Each row is followed by roughly how far along a hidden order it lies, from 0 to 10. A new part has a new order.
[  4 -17 -57  -4  -7  -3  -1   3  12  10  17   3   4  10 -22   1  -4 -15
  -2  15  -3   0  16  25  28  18  48  73  35  18  14  23  17  57  28] : 7
[ -1  -2   6   0  -5  -2   3   3   5   1   4   3   3   0  -4   2   1  -7
  -7   2   3  -4   1 -10  -6  -1   4  10  -4   6  19  18  27  36  39] : 10
[  5 -20 -71  -1 -12  -4   0  -2  17  14  20   6   7  11 -23   4  -6  11
  18  59  37  13  25  20  24  16  67  82  27   7  20  29   5  55  40] : 5
[-1  1 12  1 -2  0  0  0  3 -1 -6  0  0  1  2  4  5  0 -1 -6 -2  3  0 -1
  1 19 40 67 41 36 33 14 41 34 41] : 8
[   9  -38 -100   -4  -15   -3   25   37   65   47   68   35   33   58
   -7   39   14   12   19   79   33   13   38   11   27    8   57   97
   23  -10    1   39    0   74  -10] : 2
[  3  -6 -27  -1   2   0  -3   0   3   4   7   1   2   6  -4   0  -5  -4
   1   5  -1   4   0   0   0  -3  31  41  52  26  27  20  31  40  39] : 9
[  0   5   8   0  13   4  -1  -3  -1  -8  -6  -6  -1  -1  17  -7   7  12
   7  -3  -2   5  -4   9  -3   4 -13 -12  16  26  32   7  43  20  38] : 10
[  2  -8 -19   1  -3   9 -16   2   0   7  12   4   3   7  -7  -3  -2  -4
   1   0  -2   0   4  -4  -2 -10  17  40  38  25  28  18  26  39  35] : 9
[  2 -12 -47  -2 -15  -2   3   5  12  12  19   8   4  11 -11   0  -5 -11
  -5  17   4  -7   9 -11  -2  18  43  83  32  17  24  31  15  51  31] : 8
[  4 -12 -45  -1  -6   0   1   0   9   5  17   7   4   7 -12   1  -8  -7
   1  14   2  -4   8  -2  15  21  51  86  34  25  21  22  23  39  34] : 8
[  5 -17 -61   1  38  36  34  32  46  42  23  21  23  40  28  30  45  50
  30  60  27  34  19  36  43  30  51  37  56  28  21  12  36  42  29] : 1
[  0   0 -12   1  -7  -3   5   4   0   5   3   7   3   2   2   3  -2  -8
  -3   5  -2  -7   2  -4 -16  -3  -8   5 -28  -4   4  16  25  38  42] : 10
[ 1 -6 -8  0 -4 -5  1  0  6  7  8 11 23 36 22 43 31 24 25 47 44 19 26 28
 31 26 48 60 44 29 28 21 24 31 36] : 3
[  3 -14 -46   1 -15  -2  30  37  47  34  46  34  29  46   4  44  19  20
  15  53  41  18  36  21  21  21  33 100  24  17  18  34  17  50  41] : 1
[  2  -5 -16  -1   9   5  -4   7  33  21  26  22  21  36  31  35  37  57
  32  35  32  30  14  41  43  43  43  42  58  32  34  13  43  32  38] : 2
[  1  -1 -16  -1  12   4  -7  -3  16   6  15  22  20  32  39  33  33  63
  33  49  33  36  17  39  39  39  51  39  54  37  29  11  41  24  39] : 3
[  3  -6 -11  25  42  33  34  31  40  23  28  23  24  39  22  36  34  51
  30  55  32  31  23  24  38  31  41  57  49  29  23  15  31  40  35] : 0
[  3 -13 -54  -4  14   4  -9  -5   9  -3  -1   1  -4  13  17  27  33  54
  34  58  23  32  19  36  47  31  44  58  54  31  21  10  32  42  36] : 4
[  3 -15 -43  -1  -5  -2  -1   2  11   8  10   3   1   8 -14   3  -5  -7
  -1  14   0  -4   7  -8  -6  -5  10  21  42  22  13  27  24  43  32] : 9
[  4 -11 -28  29  -1  27  39  39  47  37  46  34  26  44   8  42  22  25
  26  64  36  22  27  23  29  22  61  85  31  19  18  29  20  51  33] : 0
[  6 -19 -77  -3   4   2  -6  -3  12   6  16  -6  -1  18  10  32  27  38
  28  59  31  32  26  31  36  27  41  73  41  14  10  22  28  49  47] : 4
[ 0  0  4 -1  3  2 -2  2  4 -2 -1  0  0 -2  0 -4 -2  1  2  6 -6  5  1 18
 31 35 45 50 50 41 30 20 36 26 40] : 8
[  1   0  -7  -2  10   4  -8  -4   1  -6 -11 -10  -5  -1  11  -6  10  22
   7  -4  -3   9   6  41  44  39  43  36  62  41  33   7  49  32  44] : 7
[  3  -9 -49  -2   9  11  29  28  44  24  29  22  22  39  29  37  35  60
  30  56  28  32  19  37  51  31  50  53  52  29  26  12  33  43  41] : 1
[ 0  3  4 -2 -3  0  1  2  1 10 25 30 23 30 30 31 33 36 23 38 37 34 19 30
 32 41 47 53 77 36 30 14 41 35 36] : 3
[  1   5  18  -2  20   7  -8  -7  -3 -14 -18 -13  -5 -17  19 -12  19  64
  34  34  31  42  10  43  42  46  44  33  77  56  32   4  53  31  31] : 5
[  2  -2 -19  -3   4   3  -4   1   4   0   4  -3  -8   0   0  -7  -1   6
   3   5  -5   2  15  37  37  35  48  54  53  32  30  -1  37  32  37] : 7
[  4 -13 -53  -2  -7   1  -1   1   8  10  13   3   2  12 -12   1  -5 -10
  -4  23  -4  -3   6  -4  -5 -10  24  69  32  20  22  26  22  53  30] : 9
[ -1   4  11   1   4   0   1  -3   1  -2  -7  -1  -2   1   8   1   3   3
   4 -14   3   0  -7   1  -2   7  17  18  53  38  31  12  43  32  33] : 9
[  5 -22 -81  -3   1  -2  -2   3  15  11  20   5  19  49   9  46  18  29
  25  61  34  22  30  30  37  19  45  77  43  11  12  28  21  59  30] : 4
[  1  -4 -21   0 -10  -2   4   4   3   8  12   6   3   5  -8   2  -8 -14
  -7   7   5   2  19  20  32  24  49  72  34  24  19  23  24  49  42] : 7
[  2  -5 -13  -1   6   1  -1  -2   0   0  -5  -1   1   3  24  37  30  40
  29  33  30  30  19  35  32  32  41  68  53  31  27  16  36  36  32] : 4
[  4 -19 -69  -2 -19  -5   4   4  17  17  30   9   8  17 -27   5 -18 -36
  -9  23   4 -10   9  -3  25  15  54  95  21   8  16  42  12  52  14] : 8
[  5 -18 -65   2 -10  -2   0  10  29  33  47  33  29  46   9  42  22  27
  23  60  41  21  28  32  35  17  52  81  33  14  18  37  14  41  12] : 2
[  1  -3 -18  -1  -2   3   1   1   4   3   5   1   2  -1  -3   3  -3   1
   0  12  27  25  20  30  31  32  42  55  46  33  28  14  41  40  43] : 6
[  0   6  20   0   8   0  -3  -1  -4  -3 -11  -1  -5  -6  11  -4   7   6
   5  -4   4  15  12  38  38  41  45  23  65  41  32   8  43  29  49] : 7
[ 0 -1 -7  1 -5 -1  1  2  4  2  6 -2  2  1 -7  1 -6 -4 -2  4  5  8 24 29
 35 31 47 60 51 29 25 25 24 41 39] : 7
[  1  -6 -19  -1   4   2  -2  -1   5   3  -2  -3  -4   4   4   0  -8  11
  24  50  33  25  21  35  31  30  47  57  45  26  28  16  19  41  35] : 6
[  3 -10 -27   0 -10  -5   4   4   6   6  16   4   7   6 -19   2  -8 -12
  -5   4   5  -2   8  -6  -7  -9   1  22 -13 -15  14  29  12  40  50] : 10
[12 46 71 32 44 34 40 31 32 17 17 22 27 21 49 35 37 54 30 34 33 36 15 39
 46 43 47 38 67 47 37 10 52 27 46] : 0

[ -7 -20   8   5 -14   1  -8 -16  -7  25   4  44 -14   6  -3 -22  -5  23
 -15  -9  13  18 -51   3  -7   9  15   6   9 -40  -5  23 -11  -5   4 -19
 -21 -19 -10  24  -2 -19  14  -6  -6 -16  17  -1   7  24 -12  -6   8  -3
  -5  -3  -9 -11  -9  34  22 -19  -2  -5  -8  -7 -27 -31 -11 -22 -11   8
 -14  27  -6   1  -7  14  -3   4  18  11  16 -20 -10 -13  10  20 -19  -4
  -4  -9   3  -1  38   5  55 -12  -1  -9 -35 -24 -17 -23 -25  12  54  -7
   2  -6  34 -11  24 -11  -1  -3  13   1 -21   0 -65   5  -5   5 -30   9
  22  -3  10  16 -24  -8   8 -11 -28  -4 -15  -1  24 -36  17 -10  57  -2
  -9 -26  -1   2  -4  21   3  10 -11  17 -50  46  -8  23 -19 -13  -6  -1
  -2 -10  -9  23  17 -14  -8  -8  -6 -20  -7   7 -11   5] : 5
[ 29 -59 -33   0  29  -1  -4 -30 -22 -56  15  31  -9  -3  -9  -6  22  52
 -48 -18   9   7   4  10  11  18 -11  10   6 -39 -21  32  15 -17   5  -7
  29  -2   6  15  -1   4  13  -4   0  -5   6   1  30  24 -30   9  37  30
 -24  22 -13 -58  -6  34  -2 -14 -22   6 -13  34 -40   6 -15 -11 -32  21
 -13   7   0  -3   6  19   7  29  17 -14   1 -12   3  11   5 -59  -8 -41
 -23 -10  15   2  -5   7  17 -30  15  -1 -39 -36 -17  12   9  -8  15   9
   5 -40  24   2 -11  21  12   0  13  -9   7  -6 -63  -4   7   0  11 -20
  30   1 -15   0 -24 -10 -36 -26  17   1   1   3 -12 -91  12 -27 -12   8
 -11 -13 -13 -21 -37  19  -3  36  -5   3  27  16  -1   9  -4 -31  22 -16
   7  -1 -17  25  64 -26  12   2 -20 -14 -14 -16  12   8] : 8
[-28   0 -31  14 -39  -4 -17 -37  -5 -31  -3   1 -16  -1  65  39 -51   5
  27   9  -4  30  36   9  -4  30  17 -42  13  -5 -19 -31  10  10 -11   0
   3  19   0   7  -9  20   7  -5  -6  23  15  -5 -22 -55  -1  11 -93  19
  10 -14  -5  -1  -5   8  -2  -4 -14  -8  27 -15  22  53  13 -52   2  13
   2  -7   6  13   0   0  -5 -65  31  11  21 -17  22  25  -2  45  10  18
 -34  17   6  16 -36   6 -22  17  25  16  43 -23  -3  -2  26   8  12  15
 -19  84   8 -21 -20  31 -24   0 -39   6   3 -35  34 -43   6   0  -6  12
 -35  -9  25  18 -17 -13  37  10  74 -31  76  12  -5   9 -75  -1 -15  -5
  11 -30 -34 -52 -16 -22  -9 -21   6 -25 -19  -8  10 -38   1  42  27   0
  -1 -31  -1 -74  34  40  26   6   7 -27   1 -10  12   1] : 3
[  6 -28 -54  12 -11  -4   3 -16 -22 -47  -7  16 -13   9 -10  38  14 -19
  -5 -29  11 -11   9  -6   5  26  12   3   5 -23  -4 -18  -7 -10 -14   4
   3  13   3 -17 -10  -9  24   2  -8  -1   2   3 -25  10 -37   7  -1  19
 -37  17 -28 -10  -4  -2   5 -25   2   0 -40  35  -8  10  -6  23   2   1
 -16  -2   5  23  -3  43   2 -20  20   7   4 -21 -16  31  14  -9   0 -12
 -27 -22  40 -18 -13   2  10   6  19 -10 -11 -28 -13 -35 -23  -4  -5   2
 -10  -7  30 -10 -29  37 -21 -15   3   5   1  -7 -62 -11  13  18  40   5
  -2   7 -20   9 -23  -1   9 -19  83 -14  14   2   7 -92   5  -1  27  20
 -18 -17 -20   2 -14   1   3  15 -21  -2   1  35   2  31 -26  10  10   7
   6  -4 -13 -16  37   1  25   7 -16 -20  -8  11  -6  17] : 0
[  7  20  -3   3  -8   1   9  32 -14  36   8  37   0   0 -26 -36   8   1
 -11 -18   2 -15 -25   6 -14   7   1  22 -10  11  -1  17 -33  -7  15  -1
 -53   4  10  14   0 -36  -1   2 -10 -33   3  -3  -8  25 -28 -24  23 -15
  12 -11 -10 -12   1  17  17 -31  35  -4  -6 -10 -18 -34 -15  45  -7   5
  -7  19   2   2   1  24   6  45  -5  10   0  -1 -15 -10  -4   8 -10  -7
   1 -20  -1 -12  20  10  39 -15  -6 -31 -21  -5 -34 -17 -57   6  21   0
  11  -5  24 -14 -15  -5  -1  12  26   5 -16   8 -33  37  -5 -13  -3   1
  36   2   4  11 -19   3  24  15  43   7  21   4  21  -7  30  26  16  12
  -6 -16  12   5   5  25  -3   3   3  15 -48  22  -9  42   8 -22 -24   1
  -1  21 -13   9  11   3 -16  -8  -7  -4 -18  11 -39   0] : 5
[-13  46  49  -4  11  -2   5  15 -14  50  -5  -9   7  10 -42 -16  -7 -23
  18  18   1 -21  17  -2   5  -7   9  17   3  16   7 -20   0 -21 -10 -11
 -18 -13   4  24   4  -1 -19   6  21 -19 -13   2  -1  49  27 -11  36 -14
  23 -13  -3  35  23 -27  -9  27   8  -9  -1 -67  -7  14  15 -27  11  -9
   0 -25  -5 -10   4 -17  15  22 -15 -15   2  25   5 -21   2 -32   2  -6
  37 -21  -4  -5  45  -6  -7   5  -3   9  17   1  20  -3 -36  -1 -15   9
  22 -73 -14  12 -14  -2  18  -3   9   5  -6  24 -15  18 -13  14  -1 -19
  29   5  12 -26  15   4   4 -12 -51  10 -32   2 -19  24  16  13  18  -1
  15  12   4   8  18 -11  21  -4 -16  13  35  21 -14 -10  -7  11 -15  18
   2 -12  -7  -9 -46 -22  -9  -4   5  16  12 -10  30 -34] : 0
[  -1   31  -50   15   -1    1    2    3    0  -16  -25   -3  -14   -1
   -2   29  -34  -17    6  -22  -13   27   37  -13   -4   13   12  -29
    9   19  -20    7  -22   -7   20   -8  -27    2  -12  -23    3   34
  -15   -1   -3    4    3   -8  -25   19  -35    8  -65    3   26  -16
    8   34   -7   44    8  -10   17   -2   52   45   14   19    6  -10
   -3   14   -5    5   -2   -4   19   24   -7   -4    1   16  -13   21
   39   -2  -17   46   -4   -8   -9    9    6  -11  -38    3  -31  -11
   -2  -22  -12   15    2   -5    0    5   -3   13    3   20   -1  -12
   -7   20   16  -14  -27    5    5  -23  -22  -42    0  -21  -22   -2
    9   -3   18    2   15    3   35   27   57   -9   51    0   -1   14
    6   24  -44   10   13   10    2  -21    6    0  -15    2    1   -2
 -100  -31   -6   14   33   -6    5   -9   -7   35   36  -55   27   16
  -21    0   13    2   -8   10   32  -22] : 3
[ 39   1   6  -1 -16  -1 -41 -18   0  17  19  28 -13 -33  20 -36 -10  61
  -7  11 -19  38  12  24   4   0 -12 -21   9 -36 -47  71  16  -1  55 -47
 -13  16 -13 -16  -4  23 -23 -14  -4  25  11 -10  19 -28   9  -6 -16  12
  39  -8  24 -22  -6  60   4   3   3  -7  35  -3   3  19  -5 -44 -12  23
   7  30  -4 -21  13  -7 -15  16  20  18  19   9  22 -40  -7  23  14  -9
 -22  27 -26   8 -36   0 -25 -12  -7  13 -34   4 -24  40  15   3  33  19
  -2   8  37  12  -6  -3  13   3 -11  -8  35  -2  19 -15  -3 -35  -3 -11
  18  -7  34   1 -18 -15   6  24 100 -11  65   9  -8  45 -41 -15 -36   3
 -10 -21   6 -31 -33  16 -18 -39  11 -14  26  -9   6 -36  48 -29  27 -17
  -1  21  14  23   5  -9 -20 -17   6  -8  -6 -41   2  -7] : 10
[  3 -15  19  -7  -5   5 -22 -16  20  28   6  17   2 -13  12 -47   7  35
 -15  17  -5  30 -35  13   0 -10  -9  -2   2 -31  -2  65   2  15  28 -30
  21 -12 -14  -5   2  12  -4  -9  13  11  16  -7  29  -3  11  -5   0  -2
  20   4  36  13 -13  36  14  23 -35  -1  30  21   2 -22  -4 -33  -9   8
  -1  39   5 -20   1 -28 -13  23   1   7   6  -2   2 -43  -7  40  -1  -3
   2  35 -45  12  17   4  24 -28 -14   1 -55   8  -7  29  37   5  49  -2
   0  18  26   4  53 -38   5  -1   3  -4  11   1  13 -20  -3 -27 -50  -1
   1  -9   8   8  -6  -9 -25  19   8   6   4  -3   6  26   3 -18   2 -17
  -3   4  19  13  -3  21 -16 -11  18   4 -24  -5   7 -33  24 -40   0 -21
  -5   8  24  46 -19 -12 -22 -16  11  -6  -3 -10 -12   7] : 0
[ -5  37  -3  -6 -33  -6  -1  22  -9  17  22   8  -1 -12  17   0 -11 -20
  29  36  -9 -27  25  15 -10  27   8  -3 -10  35 -21 -29  -9 -14   8  -9
 -36  24  19  12 -15 -13 -10   2 -11  -7  -1  -1 -27 -29  10 -14  12  -9
  20 -10 -14   1  24 -20  -1 -43  24 -11 -23 -65  13  12   5  30  19  13
  20 -21  10   9   2  15  17  12  16   9  29   6 -20  11 -14  21  27  16
  -7  -4  15  -8 -24   5 -13  34   7   8  24  -2 -36 -12 -47   4 -16  19
 -13  13  16  -1 -56  26 -12  20   4  11   6   3  16  38  -2 -18  47   4
  -1  -3  17  -1 -17  -6  45  20 100 -19  49  13  -2  45 -58  23  -2   7
   0 -23 -20 -25 -15  -9   3 -47   1 -11  14  20   2   0  -1  30  12  22
   2  -3 -32 -57  -8  22  20  -7  -5 -10  -8 -17 -38   0] : 4
